Here is a tiny trained network, its code and every weight. The questions are about switching its units off for an input and a class, where a switched-off unit gives its printed mean instead of its output.

import numpy as np


def w(rows, s, z=0):
    codes = np.array(rows[::2]) - 128.0
    scale = np.full(codes.shape[1], s)
    scale[-1] = z or s
    return codes * scale


def norm(h):
    return h / np.sqrt((h * h).mean(-1, keepdims=True) + 1e-5)


def f(y):
    return y / 2 * (1 + np.tanh(0.7978845608 * (y + 0.044715 * y**3)))


def log_softmax(a):
    a = a - a.max(-1, keepdims=True)
    return a - np.log(np.exp(a).sum(-1, keepdims=True))


def net(x, mask):
    res = np.array(x, float).reshape(1, 3) / 4 @ E
    u = 0
    for l in range(4):
        y = f(norm(res) @ A[l][:, :-1].T + A[l][:, -1])
        res = res + np.where(mask[u : u + 8], y, B[l][:, -1]) @ B[l][:, :-1]
        u += 8
    return log_softmax(norm(res)[-1] @ U[:, :-1].T + U[:, -1])


A, B = {}, {}
E = w([
[169,52,171,173],'x0',
[120,88,61,59],'x1',
[1,118,124,109],'x2',
],0.0066)
A[0] = w([
[44,228,115,115,149],'L0N0',
[225,236,162,198,148],'L0N1',
[192,111,80,140,129],'L0N2',
[130,184,152,160,102],'L0N3',
[205,218,164,31,101],'L0N4',
[77,63,42,156,3],'L0N5',
[58,84,118,202,187],'L0N6',
[107,106,2,63,213],'L0N7',
],0.0076,0.0034)
B[0] = w([
[151,164,60,125,219],'L0N0',
[7,129,194,71,253],'L0N1',
[180,87,148,49,164],'L0N2',
[91,124,96,124,145],'L0N3',
[137,170,170,32,184],'L0N4',
[80,95,254,48,131],'L0N5',
[119,129,177,230,179],'L0N6',
[210,175,210,123,243],'L0N7',
],0.007,0.005)
A[1] = w([
[90,136,2,147,165],'L1N0',
[175,69,49,117,3],'L1N1',
[25,145,143,145,31],'L1N2',
[215,97,71,163,216],'L1N3',
[114,92,145,96,81],'L1N4',
[63,82,72,57,163],'L1N5',
[70,114,191,85,100],'L1N6',
[210,179,139,126,112],'L1N7',
],0.0072,0.0026)
B[1] = w([
[97,183,211,151,154],'L1N0',
[82,92,90,91,86],'L1N1',
[196,121,90,96,204],'L1N2',
[1,134,68,110,176],'L1N3',
[136,125,145,143,128],'L1N4',
[147,98,171,131,140],'L1N5',
[191,136,98,148,250],'L1N6',
[102,152,32,89,221],'L1N7',
],0.0066,0.002)
A[2] = w([
[126,31,195,178,76],'L2N0',
[111,89,86,187,64],'L2N1',
[143,130,100,154,117],'L2N2',
[151,12,123,91,114],'L2N3',
[113,97,180,132,184],'L2N4',
[83,91,62,116,227],'L2N5',
[170,102,88,128,251],'L2N6',
[83,159,105,78,59],'L2N7',
],0.011,0.0026)
B[2] = w([
[205,84,96,102,255],'L2N0',
[66,99,154,216,133],'L2N1',
[135,140,161,153,111],'L2N2',
[115,255,211,63,207],'L2N3',
[159,120,23,54,205],'L2N4',
[127,140,240,186,135],'L2N5',
[85,242,172,99,162],'L2N6',
[133,27,147,141,180],'L2N7',
],0.0091,0.0041)
A[3] = w([
[162,226,139,58,165],'L3N0',
[85,36,10,232,5],'L3N1',
[55,85,156,175,103],'L3N2',
[122,159,38,93,15],'L3N3',
[19,109,133,37,111],'L3N4',
[178,61,51,139,108],'L3N5',
[1,162,32,205,137],'L3N6',
[108,97,198,51,114],'L3N7',
],0.0081,0.0026)
B[3] = w([
[92,23,125,239,255],'L3N0',
[41,58,74,226,146],'L3N1',
[163,23,114,72,125],'L3N2',
[166,70,214,104,130],'L3N3',
[86,3,61,254,166],'L3N4',
[75,215,137,135,146],'L3N5',
[153,190,192,9,157],'L3N6',
[140,205,55,206,179],'L3N7',
],0.0061,0.0083)
U = w([
[52,35,107,210,148],'0',
[255,108,108,54,6],'1',
[57,218,203,78,234],'2',
],0.015,0.0014)

Each question gives the input, the list of numbers given to net, and the class t.
The units are the neurons (one row each of A and B). Each row of codes is followed by its name. A weight is (code - 128) times the scale printed after its matrix; where a second scale follows, it is the last column's (A, B and U).
mask holds one flag per neuron, layer by layer. A switched-off neuron (its flag False) gives its mean, the last column of its row in B, instead of its output. The means were averaged over made-up inputs and are rounded, as every weight is.
A unit's drop is (log p(t) with every unit on - log p(t) with that unit switched off) / (log p(t) with every unit on - log p(t) with every unit switched off).
The circuit of an input: a set's keep is (log p(t) with only the set's units on - log p(t) with every unit switched off) / (log p(t) with every unit on - log p(t) with every unit switched off). Starting from the 12 units with the biggest drops (on a tie, the unit counted first), units are removed one at a time, each time the one whose removal leaves the highest keep (on an exact tie, the one counted first), for as long as the keep stays at least 0.8.
units of the circuit, in order: the units of the circuit, biggest drop first
unit that matters most: the unit with the biggest drop
top k neurons: the k neurons with the biggest drops, biggest first
top k neurons in layer l: the k neurons of layer l with the biggest drops, biggest first
drop of u: that unit's drop, to one decimal
input [-8,5,-1], class 1: unit that matters most => L0N7
input [0,0,-6], class 0: units of the circuit, in order => L3N0; L2N0
input [8,8,3], class 1: top 2 neurons => L2N0; L0N5
input [-5,7,2], class 0: top 2 neurons => L2N0; L2N4
input [7,0,-1], class 1: top 4 neurons => L2N0; L0N0; L2N3; L1N7
input [1,7,-1], class 2: top 4 neurons => L2N3; L2N6; L2N0; L0N1
input [8,2,7], class 1: top 4 neurons => L2N0; L0N5; L3N0; L2N3
input [-4,1,3], class 0: top 3 neurons => L3N0; L0N7; L2N7
input [7,3,-1], class 2: top 3 neurons => L0N1; L2N3; L2N5
input [5,2,-1], class 2: top 3 neurons => L0N1; L2N5; L2N3
input [3,2,-1], class 2: top 2 neurons => L0N1; L2N5
input [4,2,8], class 1: top 2 neurons => L2N0; L0N5
input [8,1,-8], class 2: top 3 neurons in layer 0 => L0N7; L0N6; L0N5
input [6,7,-2], class 2: units of the circuit, in order => L2N3
input [2,-6,-1], class 1: drop of L3N0 => 0.2
input [8,6,-4], class 2: drop of L2N3 => 0.4
input [6,3,8], class 1: drop of L2N0 => 0.8
